In the rows, 128 means zero.
Each row of numbers belongs to one of the nodes below and depends on some of the facts about them. Some rows are named. Which node is each other row?

Some facts about the nodes:
α: is of sort; φ: uses
α(trodren, 474); α(basu, 474); α(lagro, 474)
α(tifel, 474); α(niklek, 378); α(gresko, 378)
α(tegel, 378); α(tredrun, 474); α(sesam, 474)
α(mibok, 378); α(lastu, 474); α(bodin, 378)
α(rosku, 474); α(bebes, 378); α(stipli, 378)
α(risko, 378); α(tedrak, 474); α(libuk, 474)
α(ploske, 378); α(romas, 474); α(tabrusus, 378)
α(morum, 378); α(lutrokek, 474); α(ruzo, 474)
α(trife, 474); α(flufluk, 474); α(gramul, 378)
α(biskezok, 474); α(skigru, 378); α(stogre, 378)
α(fleda, 474); α(lepebram, 378); α(filam, 474)
α(skenubri, 378); α(totik, 474); α(stiste, 378)
α(plekis, 474); α(grumim, 378); α(rakotram, 474)
α(tobrepem, 474); α(plimuk, 378); α(zakar, 474)
α(damaklik, 474); α(stadres, 378); α(gograr, 474)
α(stadrus, 474); α(klevi, 378); α(duklok, 474)
α(lefon, 474); α(bifik, 378); α(bezi, 474)
α(zapa, 378); α(drusoplon, 474); α(nibro, 378)
α(fasta, 378); α(braflobra, 474); α(basun, 378)
α(ruskel, 474); α(skogim, 474); α(nustu, 474)
α(pudravi, 474); α(fliden, 474); α(bestik, 378)
α(grirur, 474); α(klistek, 474); α(skostar, 378)
α(dregrisa, 378); α(skibrin, 378); α(teflol, 474)
α(mobrobe, 378); α(gazim, 378); α(fluvapo, 474)
α(drogros, 378); α(klugrul, 378); α(fiflak, 474)
α(gogisten, 378); α(stoplal, 378); α(zupom, 474)
α(givak, 378); α(napu, 474); α(teplil, 378)
α(drodris, 474); α(dostul, 378); α(ribrok, 378)
α(piflok, 474); α(nenal, 378); α(trekostek, 474)
α(klekes, 378); α(sumus, 474); α(deplo, 378)
α(rogok, 474); α(riskigan, 378); α(trarin, 378)
α(klodo, 378); α(flabri, 474); α(febu, 474)
α(savim, 474); α(fatrur, 378); α(vutir, 474)
α(flugraflim, 474); α(drebru, 474); α(seses, 378)
α(lomer, 378); α(pagik, 474); α(tomor, 474)
α(dreki, 378); α(tuzom, 474); α(kozum, 474)
α(skapluk, 474); α(plifla, 474); α(fliri, 474)
α(pluflim, 378); α(fomok, 378); α(stekizu, 474)
α(kime, 474); α(stukor, 474); α(graska, 474)
α(finir, 474); α(pidim, 474); α(fabrese, 474)
α(fisum, 474); α(fesil, 474); α(flesun, 378)
α(bolun, 378); α(feklin, 474); α(vefilos, 474)
α(nuska, 474); α(tidrim, 378); α(vastas, 474)
α(zaseren, 378); α(leflus, 474); α(skofam, 474)
α(trebodri, 474); α(stustom, 474); α(dridroplol, 474)
α(dreror, 378); α(trose, 474); α(kerami, 474)
α(tikle, 378); α(lupa, 474); α(konikam, 474)
α(stiklu, 378); α(fatol, 378); α(klobil, 474)
α(plilem, 474); α(devu, 378); α(pletrik, 474)
α(gubro, 474); α(steklun, 474); α(mogrus, 378)
α(fibrol, 474); α(raklakon, 378); α(gigra, 474)
α(leno, 474); α(griplin, 474); α(bigoflok, 474)
α(pibrir, 378); α(mafles, 378); α(vifol, 474)
α(stovi, 378); α(grudun, 474); α(sumin, 474)
α(trugre, 474); α(klofo, 474); α(flanuk, 378)
α(gefluk, 474); α(dusoral, 378); α(neflan, 474)
α(brubin, 474); α(skoti, 474); α(klusi, 378)
α(tosor, 474); α(trafik, 378); α(skedrer, 474)
α(trodras, 378); α(bruskol, 474); α(pota, 474)
α(sovastus, 474); α(stifam, 474); α(listan, 474)
α(rabrem, 474); α(mogrer, 474); α(flonu, 474)
α(vapim, 378); α(klosepo, 474); α(flavu, 474)
α(giligrin, 378); α(nuren, 474); α(loflim, 474)
α(gisker, 474); α(vefom, 474); α(dezopar, 474)
α(fuzolik, 474); α(loso, 378); α(fetratol, 474)
α(pufla, 474); φ(trodren, kerami); φ(basu, klusi)
φ(lagro, nuska); φ(tifel, skofam); φ(niklek, klevi)
φ(gresko, filam); φ(tegel, lagro); φ(tredrun, fetratol)
φ(sesam, dusoral); φ(mibok, fatol); φ(lastu, plifla)
φ(bodin, damaklik); φ(rosku, skigru); φ(bebes, vefilos)
φ(stipli, fesil); φ(risko, plekis); φ(tedrak, flufluk)
φ(libuk, flavu); φ(ploske, flonu); φ(romas, nibro)
φ(tabrusus, nustu); φ(lutrokek, klodo); φ(ruzo, bestik)
φ(trife, dridroplol); φ(flufluk, flesun); φ(gramul, gograr)
φ(biskezok, plilem); φ(skigru, stustom); φ(stogre, klekes)
φ(fleda, dreror); φ(filam, raklakon); φ(skenubri, bifik)
φ(totik, deplo); φ(stiste, fuzolik); φ(grumim, basun)
φ(rakotram, nenal); φ(tobrepem, mogrus); φ(plimuk, tobrepem)
φ(zakar, stekizu); φ(damaklik, skenubri); φ(stadres, totik)
φ(gograr, seses); φ(stadrus, flugraflim); φ(klevi, loso)
φ(duklok, neflan); φ(lefon, vifol); φ(bifik, brubin)
φ(bezi, rakotram); φ(nibro, trife); φ(fasta, pufla)
φ(basun, fliden); φ(skogim, ribrok); φ(pudravi, vutir)
φ(fliden, listan); φ(bestik, trebodri); φ(grirur, napu)
φ(klistek, drodris); φ(skostar, gazim); φ(dregrisa, klobil)
φ(skibrin, bolun); φ(teflol, leflus); φ(mobrobe, nuren)
φ(gazim, rabrem); φ(fluvapo, skostar); φ(klugrul, stoplal)
φ(fiflak, gramul); φ(stoplal, sumin); φ(givak, tuzom)
φ(drodris, tredrun); φ(dostul, stiklu); φ(ribrok, fluvapo)
φ(piflok, dezopar); φ(nenal, stovi); φ(trekostek, vastas)
φ(klekes, fabrese); φ(sumus, tabrusus); φ(deplo, niklek)
φ(rogok, dostul); φ(riskigan, stifam); φ(trarin, vefom)
φ(klodo, trose); φ(flabri, drebru); φ(febu, stadrus)
φ(savim, ruzo); φ(fatrur, tikle); φ(vutir, drogros)
φ(flugraflim, zapa); φ(drebru, givak); φ(seses, mafles)
φ(lomer, stipli); φ(pagik, teplil); φ(tomor, fomok)
φ(tuzom, tomor); φ(kozum, rosku); φ(skapluk, gisker)
φ(plifla, bruskol); φ(fliri, stogre); φ(pluflim, grumim)
φ(stekizu, bezi); φ(kime, lomer); φ(stukor, devu)
φ(graska, piflok); φ(finir, braflobra); φ(fisum, stiste)
φ(fesil, trarin); φ(bolun, pibrir); φ(feklin, lutrokek)
φ(nuska, pagik); φ(tidrim, skogim); φ(vastas, febu)
φ(zaseren, skoti); φ(leflus, leno); φ(skofam, fibrol)
φ(trebodri, stukor); φ(stustom, romas); φ(dridroplol, bebes)
φ(dreror, rogok); φ(trose, klosepo); φ(kerami, flabri)
φ(tikle, duklok); φ(lupa, tidrim); φ(konikam, biskezok)
φ(stiklu, skibrin); φ(fatol, giligrin); φ(klobil, lastu)
φ(plilem, fisum); φ(devu, loflim); φ(pletrik, zaseren)
φ(gubro, fasta); φ(mogrus, graska); φ(fibrol, pota)
φ(gigra, griplin); φ(leno, finir); φ(griplin, riskigan)
φ(bigoflok, trafik); φ(pibrir, gigra); φ(mafles, fatrur)
φ(vifol, gefluk); φ(stovi, trugre); φ(sumin, tedrak)
φ(trugre, lefon); φ(klofo, zakar); φ(flanuk, basu)
φ(gefluk, gubro); φ(dusoral, bodin); φ(neflan, zupom)
φ(brubin, kozum); φ(skoti, ruskel); φ(tosor, tegel)
φ(trafik, tosor); φ(skedrer, dregrisa); φ(trodras, pletrik)
φ(bruskol, grirur); φ(pota, pidim); φ(sovastus, mogrer)
φ(listan, plimuk); φ(rabrem, grudun); φ(flonu, libuk)
φ(vapim, klofo); φ(klosepo, stadres); φ(flavu, trodren)
φ(giligrin, drusoplon); φ(nuren, savim); φ(loflim, mibok)
φ(gisker, sovastus); φ(vefom, gogisten); φ(dezopar, lupa)
φ(fuzolik, vapim); φ(loso, morum); φ(fetratol, fiflak)
φ(pufla, bigoflok)

Known rows:
stadres: [102  95 133 174 153 137 145 113 119 110 126  78 151  75 137 157 151  99
 160 108 163 127 141 167 138 114 113 166 138  72 179]
dezopar: [121  77 138 211 114 150 127  98 185 120 130 100 137  40  98 161 135 143
 129 169 134 103 135 164 121  73  90 146 127  59 150]
grirur: [131 109 118 142 128 109 190 120 189 123 131  81 148  52 103 194 122 135
 108 159 130 124 127 141 134  82 111 145 134  76 168]
pota: [116  95 131 169 132 134 154 115 166 131 145 102 149  69 103 167 141 132
 124 167 130 121 120 156 128 102 113 144 107  62 156]
fuzolik: [143 115 148 181 125 124 139 129 142 119 156 115 180  86 108 168 152 145
 103 152  99 126 133 174 127  77 118 135 118  37 153]
damaklik: [ 98 107 138 168 142 158 170  94 169 139 153  90 161  60 113 140 151 145
 114 159 114 106 130 129 137  98 128 142 107  52 157]
braflobra: [117  95 130 171 132 134 155 115 167 132 145 102 149  69 104 168 140 134
 125 166 130 121 120 155 128 101 115 144 107  63 157]
klugrul: [ 97  99 114 181 158 123 149 122 127 138 127  88 145  56  96 169 141 125
 122 154 134 113 120 168 137 103 124 149 131  63 162]
klekes: [ 99  99 114 183 155 126 149 118 130 138 126  92 148  56 104 167 140 125
 121 153 136 111 120 166 135 101 127 150 134  64 165]
pudravi: [117  96 130 169 128 135 153 114 167 129 143 103 152  70 105 166 143 132
 120 165 130 120 121 156 128 100 114 145 109  61 158]
lomer: [ 92  95 117 186 179 119 138 137 119 148 141  82 131  61  66 170 140 127
 139 162 123 123 114 174 142 121 119 148 108  58 145]
plilem: [138 112 145 177 126 124 142 126 147 123 154 110 174  82 106 168 152 141
 108 157 105 124 131 171 128  81 114 136 116  40 155]
neflan: [131 110 118 161 116 139 140 109 170 142 132 114 133  56 110 146 156 130
 114 172 130 138 114 163 119 110 125 154 111  55 180]
rakotram: [139 111 134 187 121 132 143 125 147 111 160 129 175  85 113 166 137 150
  96 146 111 125 134 170 127  88 130 137 118  52 146]
trekostek: [116  96 131 167 134 132 153 118 165 131 145  99 148  70  97 169 142 132
 123 167 127 123 121 157 130 104 112 144 105  60 154]
skigru: [ 76 113 124 183 171 154 171  93 132 152 136  76 160  42 116 135 151 143
 115 145 117  94 132 132 145  98 144 146 131  52 166]
zupom: [130 110 120 164 117 139 141 108 170 142 134 114 133  56 111 148 154 131
 116 172 131 138 115 161 118 108 126 153 111  57 178]
tobrepem: [103  74 129 188 102 159 122 108 181 103 122  89 143  52  83 154 144 128
  93 165 133  99 128 168 132  82  82 157 126  56 139]
gograr: [137 118 113 156 109 141 134 107 170 149 128 117 124  50 111 137 163 128
 109 176 130 148 111 166 115 114 130 159 112  51 189]

Name these rows:
No name comes twice in this set of rows, the named rows included.
[120  95 110 188 121 148 153 117 165 106 158 138 152  75 113 165 113 152
  98 146 141 123 128 156 131 117 144 147 109  83 137] -> gubro
[143 115 144 184 123 127 139 127 141 115 159 122 180  87 110 167 146 149
  99 149 102 126 135 174 128  79 123 135 119  41 151] -> zakar
[111  90 136 171 158 128 142 136 155 142 160  92 131  76  61 171 140 134
 142 176 115 134 114 164 135 124 105 141  78  57 136] -> fesil
[ 85 108 120 185 165 143 163 101 131 147 133  83 156  47 112 146 146 136
 118 148 125 100 127 145 141  98 139 148 133  56 165] -> bebes
[118 113 115 201 145 126 139 128 111 117 142 119 169  69 113 166 132 144
  94 133 122 115 133 179 135  92 144 145 143  58 152] -> nenal
[121  92 127 231 158 124 140  99 143 149 124 102 135  27 116 169 128 148
 162 158 141 105 134 168 120  75 122 141 145  64 171] -> gazim
[110  91 135 171 152 128 143 133 157 139 157  94 135  75  67 170 142 133
 137 174 117 131 115 163 135 120 107 142  84  56 139] -> kime
[ 93  93  95 193 152 137 154 115 136 127 132 111 139  53 108 166 118 136
 113 144 153 111 121 160 137 120 145 155 131  86 153] -> teplil
[113  90 104 186 122 151 157 114 172 108 156 136 144  70 111 165 109 151
 102 148 149 123 124 151 130 126 144 149 105  93 136] -> bigoflok
[141 113 137 186 122 130 141 126 145 111 159 126 177  85 112 168 141 151
  97 147 108 125 135 172 128  84 128 136 118  48 148] -> bezi
[ 82 108 121 182 166 147 165 100 132 147 133  79 157  46 112 143 149 137
 113 147 123  98 128 143 143  99 139 148 133  55 164] -> bodin
[122  98 114 188 120 146 151 117 162 106 158 137 156  77 114 164 117 152
  97 145 137 123 129 158 130 114 143 145 110  81 138] -> gefluk
[122  90 127 235 157 125 138  98 144 148 123 103 133  24 115 168 126 149
 162 159 141 104 135 169 119  72 120 140 147  64 171] -> skostar
[ 87  79 114 207 129 149 119 109 146 113 105  79 139  35  85 155 140 123
  99 153 139  90 129 179 137  79  95 162 152  58 150] -> mogrus
[124 118 131 194 150 114 136 131 105 129 137 103 175  72 107 167 150 136
 104 141 106 115 132 184 134  77 129 141 144  39 162] -> stiste

Now the same nodes, written a new way:
Named rows:
pufla: [124 132 123 134 137 121 125 132 118 137 143 131 121 142 129 126 123 119
 131 116 116 126 120 132 136 120]
gigra: [130 129 108 150 177 129 131 125 128 129 140 133 134 147 131 120 126 124
 131 107 117 127 118 158 146 115]
feklin: [120 142  99 130 157 144 124 134 125 127 118 140 123 134 129 140 119 118
 137 152 119 120 137 156 139 125]
grumim: [119 128 119 110 152 124 133 135 146 129 127 129 132 128 139 131 141 134
 116 125 137 130 111 159 126 142]
teplil: [133 123 148 140 108 108 129 113 118 128 153 122 140 150 128 124 140 133
 120 103 121 141  97 112 139 129]
trebodri: [122 124 135 127 114 118 127 131 120 133 129 130 105 119 130 138 123 123
 137 128 111 128 130 149 114 105]
febu: [121 135 134 126 142 125 127 109 114 132 135 133 114 119 133 132 119 128
 132 124 112 124 129 154 121 103]
vastas: [121 135 134 125 143 125 128 110 114 132 134 133 113 119 134 132 119 128
 132 125 112 124 128 156 121 104]
gubro: [124 132 123 132 136 122 124 133 118 137 142 132 121 142 129 127 124 119
 131 117 117 125 119 133 136 121]
skedrer: [123 134 106 113 120 129 116 161 124 140 124 136 109 145 126 145 122 111
 137 150 125 121 130 136 129 135]
flanuk: [111 147 116 116 143 142 128 122 135 122 120 135 137 124 134 138 132 130
 121 153 131 125 122 139 141 151]
dostul: [130 129 113 129 163 130 133 122 139 121 129 130 145 147 135 131 139 136
 120 126 133 133 109 159 141 135]
gisker: [ 97 111 102 188  97 127 138 208 177 122 124 125 115 110 124 112 144 101
 140 108 104 133 135 103 152 154]
trodras: [ 88 139 137  83 159 131 128 123 130 140 125 130 138  77 140 130 122 115
 115 150 154 121 115 143 124 146]
gazim: [123 123 130 124 144 117 135 128 141 128 137 125 136 133 137 124 142 135
 116 109 131 135 104 147 130 135]
tidrim: [122 125 126 119 147 120 134 130 142 129 134 126 135 132 137 127 142 135
 116 115 133 133 106 151 129 137]
sumin: [101 135 129 160 144 136 137 121 137 120 129 131 121  91 133 117 123 123
 133 118 102 125 136 141 138 117]
gramul: [125 148 140 117  89 128 127 110 124 121 130 132 115 140 133 142 137 147
 119 138 109 131 123 124 125 142]
fatrur: [127 146 142 121  87 126 127 107 123 121 133 131 116 141 132 140 138 148
 119 133 107 132 120 120 126 140]

Name these rows:
No name comes twice in this set of rows, the named rows included.
[ 99 129 154 131 157 114 129 111 109 145 159 125 137  87 133 104 114 106
 126  97 128 124 109 117 139 112] -> ruskel
[136 122 122 168 166 119 133 115 122 128 154 128 140 153 129 110 129 126
 131  85 110 133 109 142 152 106] -> stifam
[128 131 104 143 180 132 130 129 131 129 135 135 133 145 132 122 125 125
 130 114 120 124 122 163 143 117] -> rogok
[ 94 134 149 101 150 122 130 114 124 139 138 125 144  82 138 121 125 116
 115 130 147 127 107 128 130 139] -> zaseren
[ 91 116  90 172 105 136 136 217 182 122 112 130 110 104 126 120 142 100
 140 128 109 128 142 116 147 162] -> skapluk
[ 96 140 124 127 137 144 137 125 151 113 108 132 127  85 138 135 135 133
 123 150 122 127 134 153 129 144] -> klugrul
[117 127 169 109  93 104 130 106 116 136 149 121 122 111 135 128 134 135
 116 111 123 136 104 118 114 125] -> gogisten
[108 128 150 163 117 125 142 105 139 111 136 123 139  96 133 117 140 136
 123 109 108 140 115 123 140 127] -> flesun
[143 157 128 141  87 119 116 126 105 140 169 135 110 201 124 120 131 137
 121  95  90 125 114  78 154 148] -> fabrese
[132 169 103 108 106 137 112 144 118 142 144 143 100 190 129 135 127 134
 122 134 103 113 131 105 144 163] -> fliri
[128 127 141 153 123 111 125 119 106 138 160 126 130 144 125 116 123 116
 132  98 111 132 109 108 145 113] -> vefilos
[133 131 143 160  56 120 129 124 125 113 135 125 122 150 123 140 145 139
 130 128  97 144 118  97 139 137] -> raklakon

